Here is a tiny trained network, its code and every weight. The questions are about switching its units off for an input and a class, where a switched-off unit gives its printed mean instead of its output.

import numpy as np


def w(rows, s, z=0):
    codes = np.array(rows[::2]) - 128.0
    scale = np.full(codes.shape[1], s)
    scale[-1] = z or s
    return codes * scale


def f(y):
    return np.maximum(y, 0)


def log_softmax(a):
    a = a - a.max(-1, keepdims=True)
    return a - np.log(np.exp(a).sum(-1, keepdims=True))


def net(x, mask):
    res = np.array(x, float).reshape(1, 4) / 4 @ E
    y = f(res @ A[0][:, :-1].T + A[0][:, -1])
    res = res + np.where(mask, y, B[0][:, -1]) @ B[0][:, :-1]
    return log_softmax(res[-1] @ U[:, :-1].T + U[:, -1])


A, B = {}, {}
E = w([
[145,237,170,105,25,15,120,99,113,212],'x0',
[115,130,164,23,238,17,48,202,113,67],'x1',
[241,131,222,56,162,207,160,97,62,101],'x2',
[185,131,107,108,144,127,30,1,218,123],'x3',
],0.0082)
A[0] = w([
[107,184,176,140,62,99,131,171,65,146,156],'N1',
[32,124,38,154,125,100,67,170,166,148,54],'N2',
[219,128,235,47,144,182,159,97,72,115,46],'N3',
[154,125,117,154,106,158,126,14,200,133,94],'N4',
[87,130,137,127,121,112,182,246,30,132,166],'N5',
[114,47,56,151,218,198,141,198,124,76,144],'N6',
[188,119,106,129,148,110,44,88,183,129,168],'N7',
[152,203,211,107,66,5,100,127,72,167,87],'N8',
[104,56,94,136,209,211,111,160,156,2,95],'N9',
[110,148,159,39,222,42,49,214,82,56,16],'N10',
[52,142,20,172,91,51,91,179,211,129,44],'N11',
[222,138,241,33,155,137,115,126,52,79,49],'N12',
[114,151,127,198,76,200,230,192,78,179,87],'N13',
[66,124,144,89,143,100,194,249,45,119,149],'N14',
[133,230,149,130,86,105,107,88,99,213,67],'N15',
[63,100,95,117,159,39,88,189,187,141,106],'N16',
[136,216,143,81,104,75,94,135,132,180,101],'N17',
[94,136,191,39,216,34,67,199,107,77,6],'N18',
[170,172,97,72,168,119,31,74,212,114,97],'N19',
[161,124,97,51,142,100,27,78,192,102,105],'N20',
],0.0071,0.0018)
B[0] = w([
[91,87,173,95,159,78,81,99,84,88,197],'N1',
[172,186,153,196,187,143,206,217,127,113,215],'N2',
[179,214,120,199,190,183,195,219,151,137,229],'N3',
[125,67,109,82,32,134,116,108,198,198,217],'N4',
[203,54,209,63,79,57,101,184,169,149,233],'N5',
[60,160,163,104,162,54,44,69,40,44,249],'N6',
[166,60,189,70,130,73,74,174,180,125,195],'N7',
[55,177,144,136,169,105,36,82,39,54,224],'N8',
[62,150,181,156,194,79,83,30,48,41,251],'N9',
[66,119,2,131,10,200,164,67,145,186,255],'N10',
[194,200,158,195,186,167,210,230,140,116,237],'N11',
[191,217,144,207,210,197,193,224,130,136,231],'N12',
[116,73,63,74,38,176,141,81,174,202,247],'N13',
[188,32,219,33,44,44,90,179,218,182,237],'N14',
[46,169,143,158,161,125,92,89,54,87,205],'N15',
[190,209,64,215,178,178,202,165,151,152,210],'N16',
[59,118,150,159,173,100,81,89,69,59,191],'N17',
[88,118,41,154,21,219,115,43,146,182,245],'N18',
[180,46,176,52,100,79,102,151,190,176,207],'N19',
[152,49,174,40,113,92,120,152,196,171,205],'N20',
],0.0071,0.0099)
U = w([
[205,4,245,13,99,12,88,189,198,174,173],'0',
[16,176,192,168,224,45,43,33,1,11,137],'1',
[233,247,146,245,234,191,252,243,144,133,4],'2',
[66,89,7,140,25,230,158,28,162,219,105],'3',
],0.0091,0.0029)

Each question gives the input, the list of numbers given to net, and the class t.
The units are the neurons (one row each of A and B). Each row of codes is followed by its name. A weight is (code - 128) times the scale printed after its matrix; where a second scale follows, it is the last column's (A, B and U).
mask holds one flag per neuron, in row order. A switched-off neuron (its flag False) gives its mean, the last column of its row in B, instead of its output. The means were averaged over made-up inputs and are rounded, as every weight is.
A unit's drop is (log p(t) with every unit on - log p(t) with that unit switched off) / (log p(t) with every unit on - log p(t) with every unit switched off).
The circuit of an input: a set's keep is (log p(t) with only the set's units on - log p(t) with every unit switched off) / (log p(t) with every unit on - log p(t) with every unit switched off). Starting from the 12 units with the biggest drops (on a tie, the unit counted first), units are removed one at a time, each time the one whose removal leaves the highest keep (on an exact tie, the one counted first), for as long as the keep stays at least 0.8.
units of the circuit, in order: the units of the circuit, biggest drop first
unit that matters most: the unit with the biggest drop
k most important neurons: the k neurons with the biggest drops, biggest first
drop of u: that unit's drop, to one decimal
input [-6,3,-4,3], class 1: units of the circuit, in order	N9
input [-8,3,7,7], class 1: 3 most important neurons	N9; N6; N14
input [2,4,-4,-3], class 2: 3 most important neurons	N16; N11; N13
input [-1,1,-6,5], class 2: 2 most important neurons	N11; N16
input [6,6,-6,-1], class 1: 3 most important neurons	N8; N17; N12
input [-7,-5,5,-7], class 0: 3 most important neurons	N13; N14; N5
input [6,5,-6,-4], class 1: 4 most important neurons	N8; N17; N1; N12
input [6,-2,-6,6], class 0: 3 most important neurons	N19; N9; N4
input [-6,8,-7,5], class 3: 3 most important neurons	N10; N18; N12
input [-7,-8,6,8], class 0: 4 most important neurons	N4; N10; N18; N7
input [5,3,-6,0], class 2: 3 most important neurons	N11; N16; N6
input [7,2,3,6], class 1: 4 most important neurons	N8; N15; N17; N14
input [6,-7,-8,-3], class 2: 2 most important neurons	N11; N2
input [3,-6,5,6], class 0: unit that matters most	N10
input [0,8,-1,-3], class 3: drop of N18	0.2
input [-3,7,5,-4], class 3: drop of N10	0.9
input [-7,0,7,5], class 1: drop of N9	3.5
